Below is a small trained network, with its code and all its weights. Each question gives an input and a class and asks what happens when units are switched off, that is, made to give their printed mean instead of their output.

import numpy as np


def w(rows, s, z=0):
    codes = np.array(rows[::2]) - 128.0
    scale = np.full(codes.shape[1], s)
    scale[-1] = z or s
    return codes * scale


def norm(h):
    return h / np.sqrt((h * h).mean(-1, keepdims=True) + 1e-5)


def f(y):
    return np.maximum(y, 0)


def log_softmax(a):
    a = a - a.max(-1, keepdims=True)
    return a - np.log(np.exp(a).sum(-1, keepdims=True))


def net(x, mask):
    res = np.array(x, float).reshape(1, 8) / 4 @ E
    u = 0
    for l in range(4):
        y = f(norm(res) @ A[l][:, :-1].T + A[l][:, -1])
        res = res + np.where(mask[u : u + 8], y, B[l][:, -1]) @ B[l][:, :-1]
        u += 8
    return log_softmax(norm(res)[-1] @ U[:, :-1].T + U[:, -1])


A, B = {}, {}
E = w([
[58,113,28,142,94,163,180,129,116,109],'x0',
[126,129,128,130,129,129,129,128,128,128],'x1',
[38,86,126,59,217,191,9,148,146,152],'x2',
[127,128,129,125,129,126,126,130,128,124],'x3',
[40,112,208,116,67,82,154,163,58,164],'x4',
[128,126,127,127,126,128,127,129,127,127],'x5',
[127,130,127,131,130,130,128,126,127,130],'x6',
[79,119,191,91,70,119,144,13,252,41],'x7',
],0.0037)
A[0] = w([
[24,121,225,112,66,105,135,121,108,116,9],'L0N0',
[160,132,85,136,160,145,110,69,192,89,41],'L0N1',
[182,117,252,106,139,102,89,97,176,114,45],'L0N2',
[170,127,150,122,63,99,203,105,178,95,72],'L0N3',
[37,112,53,120,89,138,169,94,166,91,34],'L0N4',
[51,136,184,125,118,139,115,66,225,98,1],'L0N5',
[29,118,142,77,160,143,55,120,199,105,22],'L0N6',
[176,123,95,104,114,148,103,115,211,108,53],'L0N7',
],0.012,0.0019)
B[0] = w([
[102,130,171,146,252,63,207,114,160,125,231],'L0N0',
[81,105,194,125,204,75,186,131,138,146,216],'L0N1',
[76,198,95,129,55,198,120,198,177,149,226],'L0N2',
[173,103,140,150,91,133,100,53,98,120,236],'L0N3',
[89,206,109,117,59,189,107,206,181,151,230],'L0N4',
[183,70,68,51,115,78,107,177,88,89,254],'L0N5',
[159,111,151,187,92,179,96,34,95,160,248],'L0N6',
[116,146,139,149,209,74,187,118,139,114,201],'L0N7',
],0.013,0.0096)
A[1] = w([
[116,108,181,141,120,148,33,100,81,56,91],'L1N0',
[140,165,155,159,76,90,162,100,142,64,130],'L1N1',
[177,139,172,189,34,110,115,12,72,76,78],'L1N2',
[151,127,103,117,172,122,55,209,19,90,95],'L1N3',
[124,126,96,169,91,163,96,63,29,12,7],'L1N4',
[163,96,150,185,99,164,84,2,93,87,98],'L1N5',
[105,146,139,118,138,119,90,115,111,74,89],'L1N6',
[107,76,178,162,181,106,116,45,92,18,61],'L1N7',
],0.0091,0.0016)
B[1] = w([
[85,106,134,120,122,152,175,52,209,173,164],'L1N0',
[96,57,107,130,188,242,55,131,111,198,231],'L1N1',
[113,91,129,167,148,194,43,48,71,205,253],'L1N2',
[158,91,107,48,80,101,134,96,202,72,224],'L1N3',
[63,124,240,101,147,115,136,37,255,136,174],'L1N4',
[175,86,141,214,98,124,101,63,33,164,249],'L1N5',
[155,132,124,124,106,163,173,126,133,132,128],'L1N6',
[96,177,63,135,95,154,151,188,163,163,220],'L1N7',
],0.0065,0.0053)
A[2] = w([
[169,142,101,106,120,124,63,121,101,41,54],'L2N0',
[118,143,143,131,123,109,91,104,74,18,74],'L2N1',
[129,100,162,150,127,144,116,135,103,51,84],'L2N2',
[145,149,164,166,108,117,90,113,90,7,60],'L2N3',
[112,154,143,128,119,123,117,93,98,54,69],'L2N4',
[151,74,104,67,67,107,116,106,141,78,4],'L2N5',
[108,146,183,130,111,112,100,107,128,52,88],'L2N6',
[117,160,139,125,110,100,91,92,95,9,86],'L2N7',
],0.013,0.0015)
B[2] = w([
[38,80,158,54,26,98,147,121,189,139,164],'L2N0',
[126,70,131,121,151,179,88,89,231,127,128],'L2N1',
[57,178,197,139,126,150,3,173,122,191,128],'L2N2',
[85,93,73,80,114,237,114,176,115,182,128],'L2N3',
[189,82,77,133,92,144,169,146,187,197,128],'L2N4',
[240,112,82,53,154,76,52,202,13,43,254],'L2N5',
[128,146,77,168,139,204,111,40,186,12,128],'L2N6',
[181,90,60,153,135,144,211,181,209,194,133],'L2N7',
],0.006,0.007)
A[3] = w([
[80,147,172,139,66,106,109,90,58,13,12],'L3N0',
[49,191,214,147,153,125,154,112,114,27,26],'L3N1',
[70,139,189,157,98,119,83,71,102,1,78],'L3N2',
[157,170,197,196,59,98,112,101,156,11,74],'L3N3',
[50,182,147,132,61,101,140,135,168,17,77],'L3N4',
[70,172,219,182,105,117,72,80,51,28,2],'L3N5',
[86,229,144,134,47,206,71,221,163,125,68],'L3N6',
[71,169,182,176,149,150,112,69,129,112,45],'L3N7',
],0.009,0.0014)
B[3] = w([
[219,119,113,125,84,110,113,84,192,108,143],'L3N0',
[184,60,90,107,148,53,192,86,100,139,179],'L3N1',
[164,197,42,176,117,103,165,166,1,186,140],'L3N2',
[46,44,130,77,178,156,116,157,165,160,131],'L3N3',
[118,144,167,174,150,203,36,109,56,113,174],'L3N4',
[138,71,47,87,154,175,136,99,182,191,162],'L3N5',
[73,253,135,142,44,186,85,210,197,30,254],'L3N6',
[189,104,111,92,69,64,107,135,67,13,238],'L3N7',
],0.0066,0.0051)
U = w([
[148,74,141,192,104,182,72,14,76,186,233],'0',
[89,127,174,152,254,46,241,126,156,132,195],'1',
[205,81,79,26,109,88,81,175,101,79,2],'2',
[66,229,128,143,53,202,103,203,191,107,80],'3',
],0.0077,0.00073)

Each question gives the input, the list of numbers given to net, and the class t.
The units are the neurons (one row each of A and B). Each row of codes is followed by its name. A weight is (code - 128) times the scale printed after its matrix; where a second scale follows, it is the last column's (A, B and U).
mask holds one flag per neuron, layer by layer. A switched-off neuron (its flag False) gives its mean, the last column of its row in B, instead of its output. The means were averaged over made-up inputs and are rounded, as every weight is.
A unit's drop is (log p(t) with every unit on - log p(t) with that unit switched off) / (log p(t) with every unit on - log p(t) with every unit switched off).
The circuit of an input: a set's keep is (log p(t) with only the set's units on - log p(t) with every unit switched off) / (log p(t) with every unit on - log p(t) with every unit switched off). Starting from the 12 units with the biggest drops (on a tie, the unit counted first), units are removed one at a time, each time the one whose removal leaves the highest keep (on an exact tie, the one counted first), for as long as the keep stays at least 0.8.
circuit, biggest first: the units of the circuit, biggest drop first
unit that matters most: the unit with the biggest drop
k most important neurons: the k neurons with the biggest drops, biggest first
top k neurons in layer l: the k neurons of layer l with the biggest drops, biggest first
input [1,-7,7,-6,2,8,3,8], class 2: top 2 neurons in layer 0 : L0N5; L0N3
input [1,-7,-7,1,-5,-4,-4,-6], class 0: 2 most important neurons : L0N4; L0N5
input [-7,-3,-5,-2,4,2,-7,3], class 3: 2 most important neurons : L0N2; L0N6
input [8,-7,6,-5,-5,7,-8,4], class 3: unit that matters most : L0N4
input [-3,-5,-5,-1,1,1,-1,8], class 2: 2 most important neurons : L0N5; L0N6
input [-1,-4,6,5,8,-1,5,-3], class 1: 2 most important neurons : L0N0; L0N3
input [5,-3,1,-1,-5,-3,-1,0], class 1: 4 most important neurons : L0N1; L0N7; L0N2; L3N1
input [7,-8,6,-4,1,4,-1,-4], class 3: circuit, biggest first : L0N4; L3N6
input [-8,4,-6,-3,6,-6,-2,-7], class 3: 2 most important neurons : L0N3; L0N6
input [7,-1,-6,4,-3,8,-4,8], class 2: top 2 neurons in layer 0 : L0N6; L0N5
input [-6,4,-5,1,8,4,-8,-3], class 1: 3 most important neurons : L0N0; L0N6; L0N4
input [-5,-6,-2,-4,0,-6,-6,8], class 2: 3 most important neurons : L0N5; L0N3; L0N2
input [5,1,1,2,-5,-8,0,6], class 2: 4 most important neurons : L0N5; L0N0; L0N2; L0N4
input [6,2,-2,2,-2,-2,-8,4], class 3: circuit, biggest first : L0N4
input [8,8,5,-2,-1,2,4,1], class 3: 2 most important neurons : L0N4; L0N3
input [1,-1,1,-5,-4,0,-1,3], class 1: 2 most important neurons : L0N1; L0N7
input [-4,-1,3,-8,4,0,6,-3], class 1: 4 most important neurons : L0N4; L0N3; L0N5; L0N6
input [5,-6,-5,1,-4,-3,-4,8], class 2: 4 most important neurons : L0N6; L0N5; L0N3; L0N4
input [7,1,2,-1,8,-6,-1,7], class 1: top 2 neurons in layer 0 : L0N0; L0N2
input [8,-6,4,-8,-3,-4,1,-6], class 3: unit that matters most : L0N5
input [-8,-4,4,1,-6,-1,-3,-6], class 3: top 2 neurons in layer 0 : L0N0; L0N5
input [4,-4,2,-4,-2,7,7,4], class 2: top 2 neurons in layer 1 : L1N7; L1N1
input [-5,0,-5,6,-6,-1,-3,6], class 1: top 4 neurons in layer 0 : L0N1; L0N7; L0N6; L0N4
input [-4,-4,-2,5,0,0,-1,7], class 2: top 2 neurons in layer 0 : L0N5; L0N3
input [8,3,1,-6,7,1,-2,8], class 2: top 2 neurons in layer 0 : L0N5; L0N2
